Below is a small trained network, with its code and all its weights. Each question gives an input and a class and asks what happens when units are switched off, that is, made to give their printed mean instead of their output.

import numpy as np


def w(rows, s, z=0):
    codes = np.array(rows[::2]) - 128.0
    scale = np.full(codes.shape[1], s)
    scale[-1] = z or s
    return codes * scale


def f(y):
    return y / 2 * (1 + np.tanh(0.7978845608 * (y + 0.044715 * y**3)))


def log_softmax(a):
    a = a - a.max(-1, keepdims=True)
    return a - np.log(np.exp(a).sum(-1, keepdims=True))


def net(x, mask):
    res = np.array(x, float).reshape(1, 3) / 4 @ E
    y = f(res @ A[0][:, :-1].T + A[0][:, -1])
    res = res + np.where(mask, y, B[0][:, -1]) @ B[0][:, :-1]
    return log_softmax(res[-1] @ U[:, :-1].T + U[:, -1])


A, B = {}, {}
E = w([
[204,120,184,179,148,230,194,107,70,37,192],'x0',
[98,196,180,45,40,209,120,107,87,139,36],'x1',
[88,190,139,153,199,83,42,2,48,81,148],'x2',
],0.011)
A[0] = w([
[127,40,111,181,189,97,134,122,155,165,199,146],'N1',
[122,176,133,113,147,78,68,60,103,81,153,94],'N2',
[127,71,116,170,209,63,131,168,135,120,184,117],'N3',
[70,140,108,131,169,136,132,43,77,118,126,158],'N4',
[132,162,101,101,164,111,158,66,115,104,117,65],'N5',
[45,99,86,132,121,78,84,143,175,166,102,4],'N6',
[82,181,173,130,195,134,139,96,138,137,147,89],'N7',
[173,92,170,173,165,155,179,126,105,5,113,23],'N8',
[85,159,95,103,146,73,91,130,183,128,91,34],'N9',
[173,100,136,123,105,132,168,149,146,163,107,124],'N10',
[94,146,180,57,46,155,116,106,80,141,106,137],'N11',
[163,154,153,199,101,205,171,84,133,86,174,22],'N12',
[83,133,150,142,187,82,86,73,99,64,96,111],'N13',
[94,171,181,64,82,191,120,119,100,134,114,126],'N14',
[163,102,102,82,97,129,210,165,181,118,123,108],'N15',
],0.011,0.0027)
B[0] = w([
[37,62,41,202,119,216,123,92,129,94,127,247],'N1',
[176,219,136,91,141,170,172,203,141,137,213,225],'N2',
[66,91,73,169,212,175,116,84,189,2,121,245],'N3',
[156,164,21,60,48,141,134,117,164,172,217,213],'N4',
[124,205,120,127,91,175,119,115,123,196,143,165],'N5',
[243,125,220,192,157,115,58,92,62,131,51,224],'N6',
[192,229,110,98,112,138,111,197,192,141,139,171],'N7',
[120,108,226,103,80,12,66,83,95,166,54,230],'N8',
[180,109,227,113,172,71,62,25,51,193,45,204],'N9',
[172,160,113,54,72,151,217,213,177,124,181,184],'N10',
[13,73,113,152,183,164,108,73,153,53,141,231],'N11',
[178,108,242,149,195,48,107,118,18,121,50,221],'N12',
[144,199,103,74,14,181,201,206,102,151,145,224],'N13',
[7,102,143,230,175,148,128,70,184,14,156,226],'N14',
[197,216,67,42,50,132,161,249,93,173,218,215],'N15',
],0.0068,0.015)
U = w([
[11,110,76,188,179,195,145,97,156,51,120,218],'0',
[179,177,92,68,90,178,191,193,129,160,156,141],'1',
[188,130,200,148,163,28,93,87,73,153,57,6],'2',
],0.011,0.002)

Each question gives the input, the list of numbers given to net, and the class t.
The units are the neurons (one row each of A and B). Each row of codes is followed by its name. A weight is (code - 128) times the scale printed after its matrix; where a second scale follows, it is the last column's (A, B and U).
mask holds one flag per neuron, in row order. A switched-off neuron (its flag False) gives its mean, the last column of its row in B, instead of its output. The means were averaged over made-up inputs and are rounded, as every weight is.
A unit's drop is (log p(t) with every unit on - log p(t) with that unit switched off) / (log p(t) with every unit on - log p(t) with every unit switched off).
The circuit of an input: a set's keep is (log p(t) with only the set's units on - log p(t) with every unit switched off) / (log p(t) with every unit on - log p(t) with every unit switched off). Starting from the 12 units with the biggest drops (on a tie, the unit counted first), units are removed one at a time, each time the one whose removal leaves the highest keep (on an exact tie, the one counted first), for as long as the keep stays at least 0.8.
units of the circuit, in order: the units of the circuit, biggest drop first
most important unit: the unit with the biggest drop
top k neurons: the k neurons with the biggest drops, biggest first
drop when u is switched off: that unit's drop, to one decimal
input [1,5,-4], class 0: top 2 neurons -> N14; N11
input [6,4,-4], class 2: units of the circuit, in order -> N12
input [7,-2,7], class 1: top 3 neurons -> N13; N4; N2
input [8,-7,3], class 2: top 3 neurons -> N8; N12; N14
input [-3,-2,-2], class 2: top 2 neurons -> N14; N11
input [6,-3,6], class 1: top 3 neurons -> N13; N4; N2
input [6,-1,5], class 2: top 2 neurons -> N8; N12
input [-2,3,4], class 1: top 4 neurons -> N3; N1; N13; N2
input [-6,-5,-2], class 2: top 4 neurons -> N6; N9; N14; N11
input [3,-2,-3], class 1: top 2 neurons -> N6; N9
input [-1,8,-8], class 0: top 3 neurons -> N14; N11; N13
input [-1,0,-1], class 1: top 2 neurons -> N14; N3
input [-2,-1,1], class 2: top 2 neurons -> N14; N11
input [-7,-4,-1], class 2: most important unit -> N6
input [0,2,5], class 1: drop when N1 is switched off -> 0.0
input [-1,6,-4], class 0: drop when N14 is switched off -> 0.1
input [8,-7,-1], class 2: drop when N8 is switched off -> 2.4
